Each row is followed by its group and then its class within the group.
[-0.248 0.370 3.763 1.573 3.766 -0.570 -1.555 0.720 -1.294 -2.700 0.948 0.593 0.467 2.443 -0.464 0.540 -5.487 0.116 -0.399 0.832 1.214 3.007 -0.080 0.598 -0.190 -0.433 0.793 4.321 0.624 8.974 0.143 -6.144 -2.095 -3.132 2.746 -0.962 -0.824 -1.244 3.479 -1.523 -4.211 0.681 -0.432 -0.078 0.756 -2.934 -2.487 3.379] -> V Bov
[-1.027 -0.285 -0.617 3.877 5.962 -0.042 0.049 -0.434 -0.412 -1.445 -0.675 0.859 1.312 0.430 0.349 0.343 -0.776 0.578 -1.920 1.608 -0.603 -1.005 -1.661 0.352 -0.295 -0.098 0.897 1.837 1.109 4.227 -0.135 0.439 0.733 -0.752 -0.542 -0.412 -1.332 -1.156 -2.168 0.600 -1.087 0.563 -1.833 0.060 -0.369 -2.157 -1.677 4.694] -> T Bap
[0.621 0.305 2.762 0.161 -1.314 -0.960 0.445 -0.346 -0.711 -0.956 -1.332 0.600 -0.481 0.066 -0.064 0.740 -1.217 -0.352 0.465 -0.688 1.009 2.067 -0.715 0.065 -0.184 0.312 0.216 1.922 -0.278 3.892 0.434 -0.357 -0.804 -2.938 2.557 -0.384 -1.650 -0.462 3.274 -2.323 -1.402 0.228 -0.313 0.400 0.555 -0.467 -1.107 -1.229] -> V Govo
[0.459 0.016 2.751 1.233 5.611 -0.664 -0.484 -0.224 -1.543 -1.216 0.093 0.039 -0.144 0.913 -0.472 0.593 -2.112 -0.812 0.458 0.599 1.591 1.890 -0.494 0.344 -0.077 0.229 1.039 3.262 -0.943 6.603 0.857 -1.941 -1.769 -2.341 2.546 -1.028 -0.706 -0.780 2.020 -1.145 -2.020 1.251 -0.512 -0.191 0.949 -2.239 -1.368 -0.356] -> V Bov
[-0.064 -0.612 -1.712 4.492 6.483 -0.089 0.111 -0.188 -1.313 -1.934 1.251 -0.084 1.101 0.989 -0.253 -0.570 -1.345 0.759 -0.532 2.365 -0.546 -1.241 -0.221 0.677 -1.209 -0.028 1.287 1.846 0.977 5.447 -0.051 -0.003 -0.550 -0.370 -0.018 -0.304 -0.604 -0.618 -2.440 1.014 -0.588 0.026 -0.399 0.649 0.797 -2.472 0.142 3.231] -> T Bap
[-0.936 -0.036 0.519 3.247 3.520 -0.480 -0.030 0.827 -1.077 -2.633 -0.500 1.816 0.888 0.175 0.163 -0.245 -1.119 1.414 0.247 0.216 -0.290 -0.431 -1.351 0.035 0.775 -0.969 0.237 1.923 3.348 5.213 -0.325 -0.663 -0.176 -0.807 -0.229 -0.847 -1.402 -1.230 -1.739 0.214 -1.461 1.183 -0.335 -0.022 0.003 0.473 -2.783 7.032] -> T Rosi
[0.652 0.430 3.815 -1.642 -0.687 -0.032 -0.413 0.391 -0.791 -1.706 0.226 0.095 -0.638 1.111 0.146 0.775 -2.551 -0.714 -0.484 -0.450 1.201 3.314 -0.081 0.238 -0.642 0.653 0.885 1.590 -1.133 5.183 0.316 -2.512 -1.450 -3.368 3.050 0.126 -0.193 -1.659 3.716 -2.025 -1.910 0.028 -0.122 -0.644 0.099 -1.146 -0.553 -1.987] -> V Bov
[0.325 -0.130 0.148 2.415 5.444 0.980 -0.249 -0.476 -1.236 -0.770 -0.273 0.975 0.817 1.228 -0.935 0.130 -0.966 0.716 0.195 1.286 -0.454 -1.166 -1.999 0.348 0.681 -0.247 0.624 2.180 1.674 4.101 -0.346 -0.171 -0.585 -1.154 -1.282 -0.566 -1.241 -0.460 -2.130 1.155 -1.194 0.227 -0.631 0.042 0.483 -2.049 -2.551 5.909] -> T Bap
[-0.174 1.240 5.270 2.821 1.083 -0.299 -0.301 0.461 -1.361 -2.972 0.013 1.163 -0.504 1.115 -0.208 0.851 -5.027 -0.469 -0.060 0.777 0.754 2.853 0.969 1.794 0.171 -0.211 0.274 3.484 0.193 8.974 0.559 -4.882 -1.978 -4.316 3.893 0.555 -1.330 -1.995 3.801 -2.945 -3.891 0.966 -1.206 -0.302 0.751 -1.215 -2.663 1.151] -> V Bov
[-1.005 0.707 -0.064 6.087 6.952 0.250 0.642 -0.482 -1.514 -1.735 -0.524 2.170 1.450 0.594 0.776 -0.408 -0.933 1.766 -0.711 1.127 -0.804 -1.234 -1.307 0.382 -0.104 -1.208 0.358 2.491 3.371 8.723 -0.769 0.976 -0.012 -0.054 -1.049 -1.125 -2.314 -0.663 -3.247 1.069 -1.594 1.044 -1.484 -0.004 0.746 -1.703 -3.854 7.650] -> T Rosi
[-0.119 0.139 -1.537 2.209 6.317 -0.144 -0.301 -1.311 -1.702 -0.794 -0.016 0.348 0.578 -0.035 -0.812 0.284 0.869 0.050 1.058 0.908 -0.656 -1.655 -1.982 -0.161 -0.146 -0.161 0.697 0.171 0.992 -0.030 -0.476 2.596 -0.528 -0.151 -1.274 -0.726 -0.683 -0.471 -2.762 0.818 -0.099 -0.326 -0.917 1.221 0.984 -2.600 -0.309 1.811] -> T pilu
